Here is a tiny trained network, its code and every weight. The questions are about switching its units off for an input and a target symbol, where a switched-off unit gives its printed mean instead of its output.

import numpy as np


def w(rows, s, z=0):
    codes = np.array(rows[::2]) - 128.0
    scale = np.full(codes.shape[1], s)
    scale[-1] = z or s
    return codes * scale


def norm(h):
    return h / np.sqrt((h * h).mean(-1, keepdims=True) + 1e-5)


def f(y):
    return y / 2 * (1 + np.tanh(0.7978845608 * (y + 0.044715 * y**3)))


def softmax(a):
    e = np.exp(a - a.max(-1, keepdims=True))
    return e / e.sum(-1, keepdims=True)


def log_softmax(a):
    a = a - a.max(-1, keepdims=True)
    return a - np.log(np.exp(a).sum(-1, keepdims=True))


def net(x, mask):
    ids = ['δζηθπτ'.index(c) for c in x.split()]
    T = len(ids)
    res = E[ids] + P[:T]
    u = 0
    for l in range(2):
        q, k, v = (norm(res) @ M[l].T for M in (Q, K, V))
        z = softmax(np.where(np.tri(T) > 0, q @ k.T / 2**0.5, -1e9)) @ v
        res = res + np.where(mask[u], z, O[l][:, -1]) @ O[l][:, :-1]
        u += 1
        y = f(norm(res) @ A[l][:, :-1].T + A[l][:, -1])
        res = res + np.where(mask[u : u + 16], y, B[l][:, -1]) @ B[l][:, :-1]
        u += 16
    return log_softmax(norm(res)[-1] @ U[:, :-1].T + U[:, -1])


Q, K, V, O, A, B = {}, {}, {}, {}, {}, {}
E = w([
[112,94,118,219,189],'δ',
[119,103,130,213,203],'ζ',
[107,248,107,104,124],'η',
[127,33,177,127,83],'θ',
[107,82,111,207,169],'π',
[206,73,107,86,134],'τ',
],0.012)
P = w([
[103,31,107,72,190],'0',
[137,172,132,101,212],'1',
[93,117,74,125,119],'2',
[142,90,206,98,176],'3',
[105,144,42,137,33],'4',
[195,94,207,128,176],'5',
[130,162,90,117,3],'6',
[189,127,161,161,54],'7',
[164,163,116,159,16],'8',
],0.0067)
Q[0] = w([
[17,248,13,83,77],'L0H1',
[200,226,255,115,191],'L0H1',
],0.0083)
K[0] = w([
[65,103,179,47,219],'L0H1',
[71,90,1,107,73],'L0H1',
],0.0072)
V[0] = w([
[232,200,212,142,121],'L0H1',
[69,88,3,71,71],'L0H1',
],0.0044)
O[0] = w([
[153,41,101,251,153,1],'L0H1',
[82,146,94,164,87,137],'L0H1',
],0.011,0.0019)
A[0] = w([
[113,203,83,147,130,142],'L0N1',
[77,139,124,83,79,124],'L0N2',
[123,80,55,128,107,114],'L0N3',
[125,118,200,120,139,101],'L0N4',
[178,27,85,54,204,124],'L0N5',
[114,98,104,111,96,68],'L0N6',
[148,150,165,169,145,168],'L0N7',
[28,58,169,160,84,213],'L0N8',
[182,210,167,83,67,187],'L0N9',
[224,245,148,172,48,59],'L0N10',
[1,145,152,76,128,54],'L0N11',
[174,57,80,71,167,201],'L0N12',
[54,122,170,48,157,183],'L0N13',
[129,117,88,141,183,154],'L0N14',
[93,151,166,134,31,251],'L0N15',
[176,142,42,170,69,227],'L0N16',
],0.0093,0.0025)
B[0] = w([
[108,187,202,126,200,157],'L0N1',
[225,135,175,77,213,147],'L0N2',
[120,236,192,61,180,162],'L0N3',
[181,95,24,87,117,145],'L0N4',
[165,81,91,101,111,254],'L0N5',
[85,112,99,101,121,131],'L0N6',
[34,143,62,137,73,155],'L0N7',
[25,178,166,142,114,217],'L0N8',
[155,126,217,245,174,202],'L0N9',
[104,24,234,191,143,171],'L0N10',
[161,254,135,239,116,161],'L0N11',
[228,174,24,176,241,233],'L0N12',
[73,192,124,113,233,197],'L0N13',
[174,151,79,48,164,173],'L0N14',
[96,157,188,112,246,179],'L0N15',
[131,114,184,156,206,209],'L0N16',
],0.0044,0.0054)
Q[1] = w([
[43,87,208,237,194],'L1H1',
[152,133,70,2,136],'L1H1',
],0.0073)
K[1] = w([
[177,128,187,255,67],'L1H1',
[50,160,38,142,138],'L1H1',
],0.006)
V[1] = w([
[138,154,26,226,138],'L1H1',
[2,55,147,166,128],'L1H1',
],0.0058)
O[1] = w([
[198,157,181,106,75,248],'L1H1',
[194,189,107,60,249,23],'L1H1',
],0.015,0.0011)
A[1] = w([
[192,43,119,108,80,201],'L1N1',
[234,162,163,151,179,223],'L1N2',
[178,179,122,31,197,35],'L1N3',
[59,53,109,198,141,123],'L1N4',
[119,140,64,189,165,54],'L1N5',
[75,128,210,112,94,251],'L1N6',
[139,105,80,160,166,126],'L1N7',
[24,218,202,167,112,112],'L1N8',
[54,104,104,97,189,139],'L1N9',
[170,68,183,160,72,172],'L1N10',
[118,147,72,125,133,116],'L1N11',
[24,93,144,168,6,113],'L1N12',
[254,10,121,84,149,211],'L1N13',
[91,65,221,143,190,147],'L1N14',
[155,170,196,93,48,179],'L1N15',
[117,114,125,166,56,26],'L1N16',
],0.0092,0.0025)
B[1] = w([
[109,54,181,113,205,179],'L1N1',
[151,63,143,134,98,253],'L1N2',
[134,154,144,157,67,185],'L1N3',
[33,128,93,64,46,166],'L1N4',
[82,130,143,80,104,154],'L1N5',
[125,124,108,179,142,182],'L1N6',
[100,100,140,81,138,158],'L1N7',
[148,100,171,143,192,245],'L1N8',
[216,138,91,98,125,173],'L1N9',
[148,125,36,119,159,164],'L1N10',
[139,182,138,137,159,130],'L1N11',
[145,192,52,213,146,158],'L1N12',
[137,1,49,185,180,246],'L1N13',
[129,163,111,121,73,213],'L1N14',
[179,150,192,84,92,142],'L1N15',
[103,200,116,136,133,124],'L1N16',
],0.0081,0.0074)
U = w([
[216,112,136,109,27,52],'δ',
[86,137,66,207,106,61],'ζ',
[151,130,215,148,189,96],'η',
[64,72,119,62,43,245],'θ',
[119,126,107,2,198,31],'π',
[177,3,67,131,159,137],'τ',
],0.0091,0.0012)

Each question gives the input, a string of symbols that net reads in full, and the target symbol t.
The units are the heads (2 rows each of Q, K, V and O) and the neurons (one row each of A and B). Each row of codes is followed by its name. A weight is (code - 128) times the scale printed after its matrix; where a second scale follows, it is the last column's (O, A, B and U).
mask holds one flag per unit, layer by layer, with each layer's heads first. A switched-off unit (its flag False) gives its mean, the last column of its rows in O or B, instead of its output. The means were averaged over made-up inputs and are rounded, as every weight is.
A unit's drop is (log p(t) with every unit on - log p(t) with that unit switched off) / (log p(t) with every unit on - log p(t) with every unit switched off).
The circuit of an input: a set's keep is (log p(t) with only the set's units on - log p(t) with every unit switched off) / (log p(t) with every unit on - log p(t) with every unit switched off). Starting from the 12 units with the biggest drops (on a tie, the unit counted first), units are removed one at a time, each time the one whose removal leaves the highest keep (on an exact tie, the one counted first), for as long as the keep stays at least 0.8.
circuit, biggest first: the units of the circuit, biggest drop first
most important unit: the unit with the biggest drop
top k neurons: the k neurons with the biggest drops, biggest first
top k neurons in layer l: the k neurons of layer l with the biggest drops, biggest first
input τ τ τ τ δ π π, target η: circuit, biggest first : (L0N16, L1N13)
input ζ π π τ τ η π π, target η: top 2 neurons in layer 1 : (L1N13, L1N8)
input ζ τ δ ζ, target δ: top neuron : (L0N13)
input η π π δ, target η: circuit, biggest first : (L0H1, L1N13)
input θ ζ ζ θ π η ζ η θ, target θ: circuit, biggest first : (L1H1, L0N9, L1N4)
input π π η τ π π η θ, target θ: top 2 neurons in layer 0 : (L0N15, L0N11)
input π δ π τ θ, target ζ: circuit, biggest first : (L1N12, L0N8)
input π π η η τ δ, target ζ: top 2 neurons in layer 0 : (L0N7, L0N9)
input π θ π θ η θ ζ θ θ, target π: top 3 neurons : (L0N15, L0N8, L1N13)
input ζ θ ζ η η δ, target θ: top 2 neurons in layer 0 : (L0N9, L0N7)
input η τ π θ π π π η δ, target θ: top 2 neurons in layer 1 : (L1N4, L1N13)
input θ τ θ π τ δ, target ζ: top 2 neurons : (L0N9, L0N7)
input δ η η δ δ ζ τ θ ζ, target π: top 2 neurons in layer 0 : (L0N7, L0N9)
input δ θ δ τ θ δ, target π: top neuron : (L0N13)
input θ δ θ, target δ: top 2 neurons : (L1N9, L0N8)
input η η δ θ, target δ: top 4 neurons : (L0N13, L0N8, L1N3, L1N14)
input δ θ π θ δ ζ, target δ: top 2 neurons in layer 1 : (L1N3, L1N13)
input π θ τ η η θ τ ζ, target ζ: top 4 neurons : (L0N9, L0N7, L0N10, L0N2)
input θ π θ, target η: top 3 neurons : (L0N13, L0N11, L0N8)
input ζ τ τ π, target ζ: most important unit : L1N12
input τ θ η θ θ ζ, target π: top 2 neurons : (L0N7, L1N13)
input θ τ δ δ, target δ: top 2 neurons in layer 0 : (L0N13, L0N7)
input η π η π θ, target η: top 2 neurons : (L0N8, L0N15)
input δ π ζ τ π η τ θ, target ζ: top 3 neurons in layer 0 : (L0N8, L0N12, L0N9)
input τ δ τ δ ζ π θ π, target π: top 4 neurons in layer 0 : (L0N9, L0N7, L0N2, L0N14)
input π π δ, target η: top 2 neurons in layer 0 : (L0N11, L0N13)
input η η θ θ, target π: top 3 neurons in layer 1 : (L1N13, L1N2, L1N9)
input π π ζ, target η: most important unit : L0H1
input δ π π π δ δ τ ζ, target ζ: top 2 neurons : (L0N9, L0N7)
